Where the symbols take the points:
HT: su>GH, ro>MF, pu>FC, pe>QJ, da>PM
BG: su>RZ, ro>QM, pu>BH, pe>ZZ, da>ZG
QR: su>SC, ro>MZ, pu>PB, pe>LH, da>SN
GH: su>JD, ro>SL, pu>CJ, pe>HT, da>TD
GJ: su>FL, ro>RR, pu>MP, pe>NB, da>ZM
MF: su>SL, ro>HT, pu>HS, pe>MP, da>FL
MP: su>MF, ro>QJ, pu>QB, pe>GG, da>GJ
RM: su>SN, ro>SR, pu>LH, pe>GM, da>ZQ
GG: su>MP, ro>ZQ, pu>SR, pe>NR, da>NB
LT: su>PB, ro>HR, pu>SZ, pe>CG, da>LH
PM: su>TD, ro>FL, pu>HT, pe>RR, da>DH
DM: su>ZZ, ro>SC, pu>MC, pe>MZ, da>HS
ZG: su>SR, ro>GM, pu>BG, pe>HJ, da>NR
SN: su>FC, ro>QB, pu>QR, pe>RM, da>QJ
DH: su>NH, ro>MC, pu>PM, pe>PB, da>SC
FL: su>DT, ro>PM, pu>MF, pe>GJ, da>MC
SC: su>BS, ro>DM, pu>DH, pe>QR, da>FC
SR: su>QB, ro>RM, pu>RZ, pe>ZG, da>GG
HS: su>HJ, ro>FC, pu>DM, pe>QB, da>MF
MZ: su>DM, ro>QR, pu>ZM, pe>RZ, da>QB
NR: su>GG, ro>JD, pu>ZG, pe>SL, da>HC
CG: su>LT, ro>BH, pu>HL, pe>NH, da>QM
QJ: su>HT, ro>MP, pu>SN, pe>ZQ, da>RR
GM: su>RM, ro>ZG, pu>QM, pe>CJ, da>JD
RR: su>PM, ro>GJ, pu>QJ, pe>SZ, da>PB
QM: su>LH, ro>BG, pu>CG, pe>BS, da>GM
BH: su>HR, ro>CG, pu>HC, pe>JP, da>BG
SZ: su>RR, ro>NB, pu>ZQ, pe>HL, da>LT
SL: su>NR, ro>GH, pu>HJ, pe>MF, da>DT
JP: su>BH, ro>NH, pu>DT, pe>MC, da>ZZ
QB: su>HS, ro>SN, pu>MZ, pe>SR, da>MP
CJ: su>GM, ro>HJ, pu>BS, pe>FC, da>GH
RZ: su>MZ, ro>LH, pu>HR, pe>BG, da>SR
ZZ: su>BG, ro>BS, pu>JP, pe>DM, da>HJ
PB: su>DH, ro>ZM, pu>RR, pe>LT, da>QR
LH: su>QR, ro>RZ, pu>LT, pe>QM, da>RM
JD: su>ZQ, ro>NR, pu>GM, pe>GH, da>HL
BS: su>QM, ro>ZZ, pu>NH, pe>SC, da>CJ
HL: su>SZ, ro>HC, pu>JD, pe>TD, da>CG
NH: su>CG, ro>JP, pu>TD, pe>DH, da>BS
HC: su>NB, ro>HL, pu>NR, pe>DT, da>BH
ZQ: su>QJ, ro>GG, pu>RM, pe>JD, da>SZ
DT: su>HC, ro>TD, pu>SL, pe>FL, da>JP
NB: su>GJ, ro>SZ, pu>GG, pe>HC, da>HR
TD: su>HL, ro>DT, pu>GH, pe>PM, da>NH
HR: su>ZM, ro>LT, pu>NB, pe>BH, da>RZ
ZM: su>MC, ro>PB, pu>GJ, pe>HR, da>MZ
MC: su>JP, ro>DH, pu>FL, pe>ZM, da>DM
FC: su>CJ, ro>HS, pu>SC, pe>SN, da>HT
HJ: su>ZG, ro>CJ, pu>ZZ, pe>HS, da>SL

In the rows, 529 stands for zero.

The rows follow the links: the fewer symbols apart two points are, the more alike their rows tend to be.

Known rows, each with its point:
 298   207   542   300   440   420   447   497   594   667   370   711   523   705   350   443   390   255   488   634   784   503   475   512   653   532   348   422   536   499   782   386   765   559   411   301   836   588   748: BG
 679   616   135   289   573   654   775   580   539   470   462   523   488   557   664   778   395   532   589   569   871   567   308   749   380   613   572   294   556   835   420   628   476   757   505   562   672   707   565: LH
 269   494   863   606   439   672   191   599   536   403   830   429   396   414   445   688   647   620   772   768   535   511   539   636   531   392   636   572   300   485   636   660   481   505   705   372   490   343   554: GJ
 346   395   404   207   539   670   428   665   493   526   578   682   451   729   474   776   418   412   718   603   840   594   546   663   567   434   516   442   370   787   723   685   723   720   511   392   846   631   602: RZ
 871   786   520   823   543   454   640   637   576   499   456   407   531   475   559   423   659   745   389   325   304   666   581   354   573   529   568   684   678   535   340   312   539   463   582   795   203   372   335: HT
 346   300   552   425   502   481   560   521   327   631   615   748   584   271   502   554   401   249   328   738   200   444   748   514   484   453   384   679   415   240   578   630   539   379   462   362   635   565   665: JP
 647   601   403   662   530   440   669   342   453   629   451   424   647   296   574   520   507   648   304   473   121   306   747   582   381   725   583   693   662   210   251   622   212   249   481   604   306   604   594: TD
 548   539   841   733   528   477   232   624   488   461   612   571   471   535   426   394   659   673   489   391   321   625   704   171   691   250   599   801   488   461   652   434   712   448   634   600   383   312   318: MF
 373   420   565   310   453   631   208   565   534   521   556   668   320   863   442   553   500   569   788   428   766   536   378   397   611   377   559   400   420   840   662   648   764   643   516   369   762   685   585: SR

Each walk starts at a row. The symbols on each line, taken left to right, move it on to the next point.
Each answer is a row, close to the row of the point it stands for.
new walk
 176   470   386   272   486   708   475   627   460   530   639   652   439   533   371   825   511   417   737   774   762   573   527   736   497   383   547   532   280   641   671   731   471   553   449   319   813   591   669
pe pe su ro pe ro ro pe da su  776   523   248   510   579   459   844   536   519   633   394   661   720   405   750   496   332   381   175   475   354   471   606   541   346   774   398   563   646   367   391   482   546   602   364   722   512   661   482
su pu su da da su pe  774   679   241   367   617   538   533   423   598   428   437   477   404   742   674   594   454   758   730   289   830   429   312   498   504   634   610   291   658   903   425   593   601   702   541   653   573   760   474
new walk
 119   284   673   453   476   402   534   426   553   650   499   575   655   578   302   594   490   315   574   718   698   526   491   670   552   518   498   489   364   333   681   526   494   404   509   265   910   435   807
pu da da da ro da pu pu ro pe  480   207   529   350   420   446   517   570   430   634   545   711   604   428   587   464   259   217   277   605   246   512   684   388   458   488   418   625   533   295   675   460   813   565   392   435   600   679   476
pe pe su da su su  354   308   678   394   474   250   257   348   657   635   382   618   476   804   351   276   486   329   679   415   683   409   421   325   718   562   467   461   562   591   698   484   746   490   437   369   718   605   686
new walk
 133   356   719   551   453   454   291   370   500   550   570   538   505   649   149   389   618   554   643   583   567   348   633   537   672   435   537   647   415   344   594   560   413   304   554   323   725   524   870
su ro pu ro su pe ro ro da  159   500   593   385   507   658   336   527   454   510   615   505   323   679   337   700   674   692   859   591   642   469   567   686   556   284   623   563   255   648   518   817   458   487   656   338   731   586   719
pe da pu ro ro su su pu pe  307   515   615   381   526   619   109   438   523   550   664   576   263   749   409   566   632   714   838   470   684   378   471   395   693   343   577   526   386   736   655   755   552   474   638   383   661   612   668
new walk
 878   499   400   524   526   346   648   365   554   596   343   578   569   461   752   270   353   478   321   293   269   392   632   235   411   733   468   584   783   425   392   496   578   465   421   723   350   722   409
pe pu su da da da pu  701   640   441   643   574   383   600   323   498   582   430   445   472   438   628   299   523   628   389   342   179   342   702   332   430   692   530   748   721   315   324   500   372   321   512   655   314   732   520
ro pe pe su pu da pu pe ro  913   772   508   581   565   625   560   565   626   292   572   360   542   572   879   555   576   577   610   447   772   636   355   525   548   681   627   278   655   822   443   408   601   795   592   804   324   409   301
new walk
 705   628   446   504   572   233   648   269   754   612   294   492   601   780   560   327   501   528   505   248   760   418   337   402   607   816   464   354   813   663   401   354   491   503   408   628   543   768   643
ro su pu ro pu pe  463   523   349   501   596   506   919   402   626   689   400   493   760   461   442   529   430   421   461   642   780   542   431   777   436   835   518   414   648   437   408   464   225   383   427   467   635   549   824
da su da da su da da  642   653   421   626   533   752   744   742   465   391   740   329   707   393   666   764   572   559   479   716   725   675   367   925   386   670   556   360   479   524   395   520   367   658   647   629   483   402   363
new walk
 369   475   912   587   449   551    14   547   530   368   822   431   355   669   571   526   702   614   760   546   492   471   493   347   677   278   653   476   444   594   711   646   644   535   760   488   471   325   448
ro pe ro da su su su pu pu da  489   394   717   546   408   388   344   331   426   576   540   616   464   572   528   329   509   481   471   437   102   262   765   295   630   420   495   706   585   272   548   614   603   333   558   350   473   638   550
pe da pe pu su pu ro  897   676   445   678   604   472   775   582   574   511   383   456   587   587   680   487   509   635   333   283   384   674   554   378   551   653   495   535   722   651   495   290   656   560   507   791   312   435   212
new walk
 735   826   453   829   595   556   755   659   541   508   514   400   557   355   482   579   628   720   362   540   296   606   630   605   519   576   660   718   566   357   336   501   281   431   603   742   242   355   416
su pe su pu pu su su pu pu  486   732   151   377   557   692   799   577   550   510   578   471   553   562   534   840   450   630   622   656   883   549   539   881   335   646   605   413   446   709   384   763   284   619   550   559   642   657   707
da ro ro ro su pe su su  531   451   628   588   442   557   575   923   492   639   592   708   591   418   506   534   497   345   346   650   447   844   652   429   634   328   420   640   479   458   656   295   874   734   488   614   592   323   310
new walk
 276   356   686   495   483   766   321   789   467   402   824   467   598   467   498   699   609   462   629   886   603   669   486   854   486   373   596   442   375   533   694   557   566   678   651   425   668   292   488
ro pe ro ro ro su su pu ro da  713   721   302   728   670   645   985   784   537   608   477   494   716   335   700   612   604   519   277   606   480   788   624   673   458   611   535   618   585   481   372   299   392   589   522   733   394   349   381
ro da su ro su pe pu ro pe  337   424   711   619   573   543   572   864   449   544   631   669   613   306   348   661   551   453   398   791   337   833   779   598   634   360   453   749   353   310   642   447   658   605   491   474   570   219   347
new walk
 289   338   666   537   500   385   327   475   347   670   588   639   414   402   361   406   452   501   470   606    79   357   852   378   545   387   524   792   426   193   582   643   487   227   546   373   455   594   628
su pu pu pe ro pu su  679   508   300   421   542   436   863   281   693   673   296   551   757   634   598   368   461   384   418   483   819   555   340   613   503   832   423   328   706   535   454   377   435   591   415   581   624   673   663
da da pe pe pe pe da  449   690   323   523   600   656   587   425   495   467   545   369   423   613   496   735   592   718   680   565   763   377   484   797   434   634   704   502   413   744   363   802   209   455   596   494   571   699   702
